The symbols move the items like this.
z937 δ z519
z937 ω z64
z477 δ z880
z477 ω z98
z567 δ z477
z567 ω z168
z51 δ z173
z51 ω z705
z675 δ z219
z675 ω z442
z186 δ z413
z186 ω z727
z710 δ z422
z710 ω z214
z172 δ z18
z172 ω z976
z727 δ z51
z727 ω z26
z148 δ z404
z148 ω z675
z519 δ z374
z519 ω z172
z880 δ z833
z880 ω z600
z482 δ z360
z482 ω z422
z64 δ z422
z64 ω z360
z325 δ z482
z325 ω z501
z219 δ z148
z219 ω z640
z501 δ z138
z501 ω z410
z295 δ z833
z295 ω z976
z864 δ z168
z864 ω z833
z640 δ z640
z640 ω z457
z242 δ z976
z242 ω z919
z600 δ z477
z600 ω z360
z62 δ z449
z62 ω z33
z967 δ z501
z967 ω z98
z214 δ z760
z214 ω z51
z18 δ z833
z18 ω z833
z465 δ z33
z465 ω z94
z919 δ z295
z919 ω z519
z138 δ z214
z138 ω z967
z422 δ z325
z422 ω z760
z94 δ z18
z94 ω z242
z873 δ z98
z873 ω z148
z816 δ z186
z816 ω z714
z33 δ z761
z33 ω z18
z60 δ z567
z60 ω z880
z98 δ z410
z98 ω z404
z760 δ z482
z760 ω z138
z976 δ z567
z976 ω z168
z705 δ z727
z705 ω z442
z714 δ z253
z714 ω z762
z457 δ z442
z457 ω z51
z173 δ z457
z173 ω z727
z360 δ z531
z360 ω z777
z253 δ z816
z253 ω z773
z777 δ z864
z777 ω z295
z404 δ z816
z404 ω z219
z448 δ z242
z448 ω z374
z761 δ z62
z761 ω z465
z442 δ z413
z442 ω z173
z413 δ z791
z413 ω z675
z773 δ z714
z773 ω z613
z531 δ z600
z531 ω z482
z449 δ z613
z449 ω z761
z833 δ z777
z833 ω z325
z762 δ z773
z762 ω z448
z410 δ z967
z410 ω z873
z613 δ z413
z613 ω z762
z847 δ z64
z847 ω z777
z791 δ z26
z791 ω z613
z168 δ z60
z168 ω z477
z374 δ z919
z374 ω z762
z26 δ z705
z26 ω z33

The rows follow the links: the fewer symbols apart two items are, the more alike their rows tend to be.

Each row, then its item:
  90   -93    23  -213  -137   -68   -81   -51   -36  -100   172   -30    72  -111   145   -92   -72   -93    32    -6   142   -37   172     5    30   -70   132  -149    23  -166    29   100   144     5   174    43    35  -148   -74   139    65   223; item z242
 -50   277    19  -140  -136   122   -17    21   -81    51   -85  -141    61   -14   -37  -194   -68    52    99   -44    41    23   170   112  -132   -43   -57    22    46   219    45   -89    54   147     2     5   165   -32   141  -176    40  -143; item z410
 -17    61   106   187    74   202    61  -124    93    32    97    18   -80   136   -53   103   -68  -116  -101   156  -129    25     3   -86    26   -79    81    84   -99  -220   -21   223   -68    74  -188  -139    70    84   -70   -70  -135   -12; item z173
  62   -91    59  -347   -77  -152   -47   -93   115  -142   127    65    49  -111    16    65     8    33   175  -181   243  -162   -38   -95    28  -158    -7    30   -12    13   126   154   -37  -111    18    17    50  -102   -24    -7   -32     7; item z937
  57  -128   -26  -288  -145   -48     9  -125    -4  -182   113     4   117    47    56    17   -71   -81    88   -37   137  -121    55   -93     4  -187   -34   -60    59   -92    40   114   107  -101    52    54    52  -241  -112   167    30   212; item z374
  22    43    59   338   -27    20   111    49   -30    75    62  -134  -152    30   -38    39     4  -134   -66   167   108   -19     9   -78    67   -70   -45    12    31  -292  -184   -95    96   -36    41  -123  -168   -15     7    50   -93     3; item z640
 -66  -106  -189    70    25    87    57   -77    46    -3  -161   140    75   163   -67    39   -15   -92  -115    37  -139    12   -88   -65   -48    46  -185  -173    87    55  -119  -183   101   -65  -128    89   -42   -68  -171   211    36    47; item z773
 -34    63    31    86   107   251    42  -157    97    41    43    80   -10   189   -46   109   -80   -98   -83   113  -171    89     3   -39   -40     8   117    69  -112  -110    28   234   -92    77  -244   -73   118   143  -105   -90   -71   -83; item z727
 -51    25  -185   119    73   127    18   -39   133    88  -184    70     3   115  -127    20    -7  -146  -103    43  -121    37   -60    13   -41   102  -159  -183    74    -7  -110  -247   119    13  -180    56   -57     2  -147   127     1  -103; item z816
 -28    23     3    45   101   161   -17  -218    62    18   -24   107   102   243   -23   120   -13   -63   -30    90  -105   111    56     7   -77    79    40   104  -125     4   119   291   -82   -48  -119   -41   150   209   -71  -155   -40   -58; item z26
 -28  -135  -156   -66   -71    49    58  -137    22   -86   -95    85   131   182    -5    51   -12   -83   -35    11   -22   -49    -7  -130   -56   -94  -186  -127    98   -14   -72   -61   117  -114   -83   100   -37  -152  -172   246    30   197; item z762
 -21   297   -99   -58  -135    67    42    67   -84    48  -109  -196    32    20   -42  -235   -99    41   127   -19    39   -33   103   143   -69   -38   -92    53    46   169    36   -95   100   106   -20    29    79   -42   197  -203    31  -121; item z98

Each walk starts at a row. The symbols on each line, taken left to right, move it on to the next item.
Each answer is a row, close to the row of the item it stands for.
 108   -55    76   -44   -47   -77  -186    -7   -51    46   103   -16    72   -93   146   -56    36   -80    -6     7    79   221   226   105    -4   189   118  -206    -5  -106     5    30   105   -24   327     6    36    70   -68    47    69    63
δ ω ω ω ω ω ω ω ω	 -33   111    51   193    68   173   101  -167   110    31    37    -8   -41   211   -74   129   -29  -152   -25   167   -29   -23   -24   -54    27   -50    23   114   -98  -228   -19   167   -52    -8  -216  -127    59    98   -21  -116  -148   -63
δ δ δ δ ω δ	 -63    45  -118    88    49   118    62  -238    80   -14  -102    68    71   300  -101   179   -11  -102     6    86   -19   -40   -64   -34   -34   -17   -79   101   -70   -35    42   188   -37  -111  -249   -49    50    86   -11  -105   -73   -58
 134   -73   -11  -271   -96  -101  -154   -18    36   -40   171    -8    43  -204   133   -63   -68  -103    95   -50   116    13   131    92    70    25   191  -194   -49  -166    95    59   111    41   146    51    39   -44   -78    77    80    93
ω δ ω ω ω ω	 -22   224  -115   215   -72    57    35   -67    47    79  -157  -146   -79    71  -111   -49   -21  -151    42    51   103   -62    -8    72   -12    16  -147   -39    79   -51  -130  -214   187   -52   -58   -42   -83   -38    77   -94  -108  -189
ω δ ω δ δ ω δ δ	 -11   258   -69   204  -118    36    70  -111    34    45  -117  -180   -72    94   -89   -18   -30  -150    93    52   202  -114     7    66    19     8  -123    30    48   -75   -78  -116   144   -70   -40   -56   -50   -23   144  -141  -130  -188
 -37   317   -84   -32  -120    76    28    -8   -25    32  -123  -191    34    37   -46  -160   -71   -31   172   -21   104   -55   120   134   -72   -69   -90    59    58   111    11  -100   119    64   -20     9    68   -21   189  -196    -6  -182
δ δ δ ω ω ω ω ω	   8    49   134   293    17   147   102   -17    58    48   110   -68  -145    87   -36   105   -33  -156  -101   192   -39    13   -12   -96    48   -67    38    59   -42  -295  -134    95    -5    37   -85  -166     5    60   -46    -9  -116   -12
ω ω ω ω δ ω	 -41    41   154   149    73   220    57   -45    84    52   108    27  -106   113   -40    79   -59   -84  -119   160  -152    76    33   -95    -3   -95    94    89   -75  -189   -59   197   -67   133  -181  -117    99    83   -80   -25  -103   -21
  15   176     3   308   -59    10    95     4    30    57   -42  -152  -114    53   -87     3     0  -154    25   109   179   -62   -10   -17    60   -26  -125    -3    52  -220  -152  -152   120   -76    -2  -117  -140   -32    88   -43  -129  -104
ω ω δ δ δ δ ω	  13   -44    83   126    34   -37  -111   -76  -132    59   -50    18   144   121    88    70   135    38   -33    79     9   288   173    41   -62   272   -13    -4   -25    59    34   118   -33  -141   263     5    26   190    38   -76    30    25
δ δ δ δ ω δ ω	 -72   -93  -168    63    41    62    95  -195   -20   -61  -171   112   209   338   -46   136    23   -46   -34    47   -74    36   -40   -81   -78    28  -169    64    19    79    -8    89    12  -188  -136    72    -6    -9   -53    60    10    97
  85   -60  -129  -158   -44  -119   -23   114   -68   -52   134   -67     3  -189   198  -121   -72    -6    53   -17   -21   -58    27   128   146    16   260  -122   -40  -157    76    25   130   149    93    88   -28   -74    45   105   114   184
δ ω ω ω ω δ δ δ δ	 -59   -14  -130    11    70   147    56  -225    25   -38  -119    97   157   306   -77   138   -22   -13     8   105   -70    -6   -29   -28   -51    35   -81   129   -67    56   119   254   -53  -136  -213    16    76   109   -19  -119   -22    10
ω ω ω ω ω ω δ ω	  98   -95     3  -323  -144   -69   -52   -96    32  -135   159   -13    81   -90    90   -29   -66   -79   125   -49   161  -105    91   -54    26  -133    53  -116    21  -148    77   131    98   -47    96    11    80  -158   -90    91    13   160
  83   -32    25   -69     3   -70  -217    28    37    99    54    15   -11  -232    70   -40    29   -66   -31   -60     4   205   102   164    45   227   151  -225   -58   -87    71   -26    63    34   222   -10    32   122  -102    -1    71   -86
δ δ ω ω ω δ δ ω	  21   -53  -191    25    47  -135    57   200  -163   -37    18  -106   -60  -151   107  -136   -76    89   -54    28  -143   -94   -67   153   149    36   218    12   -56   -74    86   -28    45   166    -5    77  -129    22   153    29   164   161
ω ω ω δ δ ω δ ω	 -33    56    40    84    99   211    11  -159    89    25    62    75     9   179   -28   112   -60  -107   -53   149  -138    74    -7   -20   -13    -9   112    87  -142  -118    54   253   -82    45  -214   -76   131   126   -92  -129   -88   -47
  80   -95    52  -329  -143  -104   -69  -115    47  -151   154   -13    84   -63    68    32   -32   -58   140   -80   193  -104    52   -71    30  -146    42   -52   -10   -93    97   161    73   -73    82    16    86  -166   -51    87     2   131
ω δ ω ω ω δ ω	 -46   258    71   -94  -146   130   -19    88   -78    60   -49  -104    36   -52   -40  -251   -55    98    80   -26   -27    46   163    45  -154   -96   -53     6    86   233    17   -79    40   192    27     6   184   -32    96  -116    24  -118
δ ω δ ω δ δ δ	 -35   212   143  -130  -109   135   -47   116   -52    91   -30   -75   -10  -116   -33  -253   -51   136    19   -51   -63    57   141     3  -159   -91   -47    -6    71   232    -9  -113   -26   184    56   -19   196   -65    33   -83    27  -135
